Below is a small trained network, with its code and all its weights. Each question gives an input and a target symbol and asks what happens when units are switched off, that is, made to give their printed mean instead of their output.

import numpy as np


def w(rows, s, z=0):
    codes = np.array(rows[::2]) - 128.0
    scale = np.full(codes.shape[1], s)
    scale[-1] = z or s
    return codes * scale


def f(y):
    return y / 2 * (1 + np.tanh(0.7978845608 * (y + 0.044715 * y**3)))


def softmax(a):
    e = np.exp(a - a.max(-1, keepdims=True))
    return e / e.sum(-1, keepdims=True)


def log_softmax(a):
    a = a - a.max(-1, keepdims=True)
    return a - np.log(np.exp(a).sum(-1, keepdims=True))


def net(x, mask):
    ids = ['αγδζηλμπτφ'.index(c) for c in x.split()]
    T = len(ids)
    res = E[ids] + P[:T]
    r = res
    for j in range(2):
        rows = slice(3 * j, 3 * j + 3)
        q, k, v = (r @ M[0][rows].T for M in (Q, K, V))
        z = softmax(np.where(np.tri(T) > 0, q @ k.T / 3**0.5, -1e9)) @ v
        o = O[0][rows]
        res = res + np.where(mask[j], z, o[:, -1]) @ o[:, :-1]
    y = f(res @ A[0][:, :-1].T + A[0][:, -1])
    res = res + np.where(mask[2:26], y, B[0][:, -1]) @ B[0][:, :-1]
    return log_softmax(res[-1] @ U[:, :-1].T + U[:, -1])


Q, K, V, O, A, B = {}, {}, {}, {}, {}, {}
E = w([
[242,141,162],'α',
[195,168,98],'γ',
[146,5,180],'δ',
[177,107,157],'ζ',
[59,55,86],'η',
[178,33,195],'λ',
[118,139,89],'μ',
[96,85,94],'π',
[129,176,48],'τ',
[254,231,82],'φ',
],0.0085)
P = w([
[3,219,108],'0',
[125,75,38],'1',
[131,74,28],'2',
[141,83,27],'3',
[148,107,72],'4',
[154,77,66],'5',
[144,83,50],'6',
[154,77,54],'7',
],0.0046)
Q[0] = w([
[143,197,131],'head 0',
[16,222,251],'head 0',
[206,142,127],'head 0',
[209,67,120],'head 1',
[163,144,46],'head 1',
[134,214,236],'head 1',
],0.014)
K[0] = w([
[111,51,99],'head 0',
[213,16,6],'head 0',
[64,202,135],'head 0',
[113,179,220],'head 1',
[126,200,121],'head 1',
[240,73,123],'head 1',
],0.015)
V[0] = w([
[69,9,121],'head 0',
[175,177,76],'head 0',
[140,107,15],'head 0',
[172,103,211],'head 1',
[67,57,64],'head 1',
[113,142,66],'head 1',
],0.013)
O[0] = w([
[109,192,248,108],'head 0',
[77,130,56,166],'head 0',
[30,200,100,201],'head 0',
[170,49,104,1],'head 1',
[105,111,209,215],'head 1',
[100,203,165,212],'head 1',
],0.011,0.0045)
A[0] = w([
[146,153,136,58],'neuron 0',
[118,62,173,83],'neuron 1',
[111,114,185,169],'neuron 2',
[103,118,25,168],'neuron 3',
[70,72,169,26],'neuron 4',
[144,106,70,75],'neuron 5',
[250,255,105,76],'neuron 6',
[91,88,142,68],'neuron 7',
[79,139,132,55],'neuron 8',
[146,142,118,131],'neuron 9',
[96,119,216,106],'neuron 10',
[170,139,81,66],'neuron 11',
[166,110,91,229],'neuron 12',
[183,66,138,89],'neuron 13',
[108,121,27,179],'neuron 14',
[125,150,138,84],'neuron 15',
[167,192,153,99],'neuron 16',
[122,163,43,171],'neuron 17',
[57,72,103,63],'neuron 18',
[151,92,172,192],'neuron 19',
[65,56,68,37],'neuron 20',
[170,93,100,252],'neuron 21',
[71,165,129,82],'neuron 22',
[207,125,167,176],'neuron 23',
],0.007,0.0036)
B[0] = w([
[158,110,92,114],'neuron 0',
[104,130,54,125],'neuron 1',
[66,90,86,173],'neuron 2',
[178,132,148,254],'neuron 3',
[160,103,27,127],'neuron 4',
[109,87,94,150],'neuron 5',
[133,48,9,165],'neuron 6',
[136,126,72,118],'neuron 7',
[169,161,95,148],'neuron 8',
[130,109,131,130],'neuron 9',
[141,68,29,195],'neuron 10',
[120,68,87,135],'neuron 11',
[94,83,185,173],'neuron 12',
[118,157,97,129],'neuron 13',
[176,122,154,254],'neuron 14',
[150,122,119,129],'neuron 15',
[155,73,118,150],'neuron 16',
[139,151,179,239],'neuron 17',
[117,154,66,144],'neuron 18',
[48,115,139,145],'neuron 19',
[102,107,36,163],'neuron 20',
[79,130,210,173],'neuron 21',
[169,177,120,193],'neuron 22',
[83,80,130,143],'neuron 23',
],0.015,0.0055)
U = w([
[183,36,200,168],'α',
[214,80,168,195],'γ',
[67,81,62,162],'δ',
[132,89,199,155],'ζ',
[53,141,1,116],'η',
[82,41,146,84],'λ',
[157,152,135,118],'μ',
[90,109,112,166],'π',
[206,159,133,128],'τ',
[220,74,45,5],'φ',
],0.0062,0.0026)

Each question gives the input, a string of symbols that net reads in full, and the target symbol t.
The units are the heads (3 rows each of Q, K, V and O) and the neurons (one row each of A and B). Each row of codes is followed by its name. A weight is (code - 128) times the scale printed after its matrix; where a second scale follows, it is the last column's (O, A, B and U).
mask holds one flag per unit, heads first, then neurons. A switched-off unit (its flag False) gives its mean, the last column of its rows in O or B, instead of its output. The means were averaged over made-up inputs and are rounded, as every weight is.
A unit's drop is (log p(t) with every unit on - log p(t) with that unit switched off) / (log p(t) with every unit on - log p(t) with every unit switched off).
The circuit of an input: a set's keep is (log p(t) with only the set's units on - log p(t) with every unit switched off) / (log p(t) with every unit on - log p(t) with every unit switched off). Starting from the 12 units with the biggest drops (on a tie, the unit counted first), units are removed one at a time, each time the one whose removal leaves the highest keep (on an exact tie, the one counted first), for as long as the keep stays at least 0.8.
units of the circuit, in order: the units of the circuit, biggest drop first
most important unit: the unit with the biggest drop
k most important neurons: the k neurons with the biggest drops, biggest first
heads that matter: for each layer, one digit per head in row order, 1 if its drop is at least 0.15 and else 0, layers parted by /
input τ τ ζ, target τ: heads that matter : 11
input δ λ α λ, target λ: heads that matter : 11
input η η δ, target η: heads that matter : 01
input φ α φ ζ, target φ: most important neuron : [neuron 20]
input ζ α γ γ, target α: heads that matter : 11
input φ α τ φ γ η τ, target φ: units of the circuit, in order : [head 0; neuron 3]
input φ ζ γ μ, target φ: units of the circuit, in order : [head 0; neuron 3]
input τ π γ τ φ ζ δ π, target τ: heads that matter : 11
input α φ η μ π α, target α: 2 most important neurons : [neuron 12; neuron 21]
input π φ φ φ, target φ: heads that matter : 01
input φ η λ τ φ η δ δ, target φ: units of the circuit, in order : [head 0; neuron 3]
input η η α λ, target δ: heads that matter : 11
input α τ φ α ζ φ, target α: heads that matter : 10
input η τ π π, target η: 3 most important neurons : [neuron 10; neuron 2; neuron 14]
input η τ μ η φ, target η: 4 most important neurons : [neuron 6; neuron 14; neuron 3; neuron 17]
input η γ γ γ ζ η δ η, target η: most important unit : head 1
input α η φ, target α: 2 most important neurons : [neuron 21; neuron 12]
input γ γ α π τ, target τ: heads that matter : 10
input η δ τ τ η μ π, target η: heads that matter : 11
input φ η π γ φ λ φ, target φ: 2 most important neurons : [neuron 6; neuron 20]
